Below are the code and all the weights of a small trained network. Each question names an input and a target symbol and asks about switching units off, where a switched-off unit gives its printed mean instead of its output.

import numpy as np


def w(rows, s, z=0):
    codes = np.array(rows[::2]) - 128.0
    scale = np.full(codes.shape[1], s)
    scale[-1] = z or s
    return codes * scale


def f(y):
    return y / 2 * (1 + np.tanh(0.7978845608 * (y + 0.044715 * y**3)))


def softmax(a):
    e = np.exp(a - a.max(-1, keepdims=True))
    return e / e.sum(-1, keepdims=True)


def log_softmax(a):
    a = a - a.max(-1, keepdims=True)
    return a - np.log(np.exp(a).sum(-1, keepdims=True))


def net(x, mask):
    ids = ['ΓΩαζθξπψ'.index(c) for c in x.split()]
    T = len(ids)
    res = E[ids] + P[:T]
    r = res
    for j in range(2):
        rows = slice(2 * j, 2 * j + 2)
        q, k, v = (r @ M[0][rows].T for M in (Q, K, V))
        z = softmax(np.where(np.tri(T) > 0, q @ k.T / 2**0.5, -1e9)) @ v
        o = O[0][rows]
        res = res + np.where(mask[j], z, o[:, -1]) @ o[:, :-1]
    y = f(res @ A[0][:, :-1].T + A[0][:, -1])
    res = res + np.where(mask[2:10], y, B[0][:, -1]) @ B[0][:, :-1]
    return log_softmax(res[-1] @ U[:, :-1].T + U[:, -1])


Q, K, V, O, A, B = {}, {}, {}, {}, {}, {}
E = w([
[72,142,129],'Γ',
[38,213,127],'Ω',
[46,241,203],'α',
[58,199,171],'ζ',
[89,141,103],'θ',
[70,32,248],'ξ',
[232,107,55],'π',
[129,189,239],'ψ',
],0.012)
P = w([
[21,96,2],'0',
[100,90,77],'1',
[134,39,132],'2',
[128,170,122],'3',
[153,129,154],'4',
[156,165,156],'5',
[164,165,169],'6',
[188,153,185],'7',
[172,155,199],'8',
[167,149,211],'9',
[185,163,189],'10',
[171,204,161],'11',
],0.0076)
Q[0] = w([
[119,45,101],'head 1',
[187,147,46],'head 1',
[230,127,180],'head 2',
[219,84,2],'head 2',
],0.0087)
K[0] = w([
[84,69,70],'head 1',
[159,179,9],'head 1',
[83,147,173],'head 2',
[61,85,118],'head 2',
],0.013)
V[0] = w([
[163,2,160],'head 1',
[62,44,106],'head 1',
[170,105,44],'head 2',
[194,106,139],'head 2',
],0.0096)
O[0] = w([
[206,252,59,74],'head 1',
[77,180,62,131],'head 1',
[173,1,123,3],'head 2',
[238,128,173,51],'head 2',
],0.0087,0.0052)
A[0] = w([
[2,156,190,157],'neuron 1',
[87,191,116,111],'neuron 2',
[136,129,199,104],'neuron 3',
[226,161,99,239],'neuron 4',
[92,91,200,170],'neuron 5',
[97,118,98,121],'neuron 6',
[194,136,31,252],'neuron 7',
[199,101,116,205],'neuron 8',
],0.0088,0.0045)
B[0] = w([
[155,153,56,254],'neuron 1',
[131,90,52,172],'neuron 2',
[111,115,58,147],'neuron 3',
[10,129,203,135],'neuron 4',
[1,254,103,171],'neuron 5',
[137,74,181,133],'neuron 6',
[105,99,235,136],'neuron 7',
[65,183,192,126],'neuron 8',
],0.0055,0.018)
U = w([
[144,72,84,235],'Γ',
[157,189,168,154],'Ω',
[96,109,129,2],'α',
[159,76,85,92],'ζ',
[128,110,109,47],'θ',
[254,161,10,145],'ξ',
[154,77,90,40],'π',
[126,56,226,178],'ψ',
],0.0082,0.008)

Each question gives the input, a string of symbols that net reads in full, and the target symbol t.
The units are the heads (2 rows each of Q, K, V and O) and the neurons (one row each of A and B). Each row of codes is followed by its name. A weight is (code - 128) times the scale printed after its matrix; where a second scale follows, it is the last column's (O, A, B and U).
mask holds one flag per unit, heads first, then neurons. A switched-off unit (its flag False) gives its mean, the last column of its rows in O or B, instead of its output. The means were averaged over made-up inputs and are rounded, as every weight is.
A unit's drop is (log p(t) with every unit on - log p(t) with that unit switched off) / (log p(t) with every unit on - log p(t) with every unit switched off).
The circuit of an input: a set's keep is (log p(t) with only the set's units on - log p(t) with every unit switched off) / (log p(t) with every unit on - log p(t) with every unit switched off). Starting from all 10 units, units are removed one at a time, each time the one whose removal leaves the highest keep (on an exact tie, the one counted first), for as long as the keep stays at least 0.8.
circuit, biggest first: the units of the circuit, biggest drop first
unit that matters most: the unit with the biggest drop
top k neurons: the k neurons with the biggest drops, biggest first
which heads matter: for each layer, one digit per head in row order, 1 if its drop is at least 0.15 and else 0, layers parted by /
drop when u is switched off: that unit's drop, to one decimal
input α α ζ ψ Ω α ξ θ α ξ ξ α, target ξ: circuit, biggest first -> [neuron 1; neuron 2; head 2; neuron 4]
input ξ ξ Ω, target ξ: which heads matter -> 10
input α α ξ π α ξ ξ π α Ω ξ, target Ω: circuit, biggest first -> [head 1; neuron 1]
input α α π α, target ψ: circuit, biggest first -> [head 1]
input Γ π α, target ψ: circuit, biggest first -> [head 2; neuron 1]
input ζ Γ Ω Γ ξ ζ, target ξ: circuit, biggest first -> [head 1; neuron 2; neuron 5]
input Γ π ξ α α ξ π α ζ Γ θ π, target Ω: which heads matter -> 00
input α θ Γ ζ ξ Γ α ζ ξ π, target ψ: which heads matter -> 00
input ξ ξ ζ, target ξ: top 2 neurons -> [neuron 2; neuron 5]
input α α π ξ θ ψ Γ ξ, target Ω: drop when head 1 is switched off -> 0.3
input ξ α ξ Ω, target ξ: drop when neuron 1 is switched off -> 0.2
input α Ω α α ξ, target ξ: drop when neuron 7 is switched off -> 0.0
input θ α ξ ξ α, target ξ: drop when neuron 2 is switched off -> 0.2
input α ψ ξ α π ξ α π, target Ω: unit that matters most -> head 2
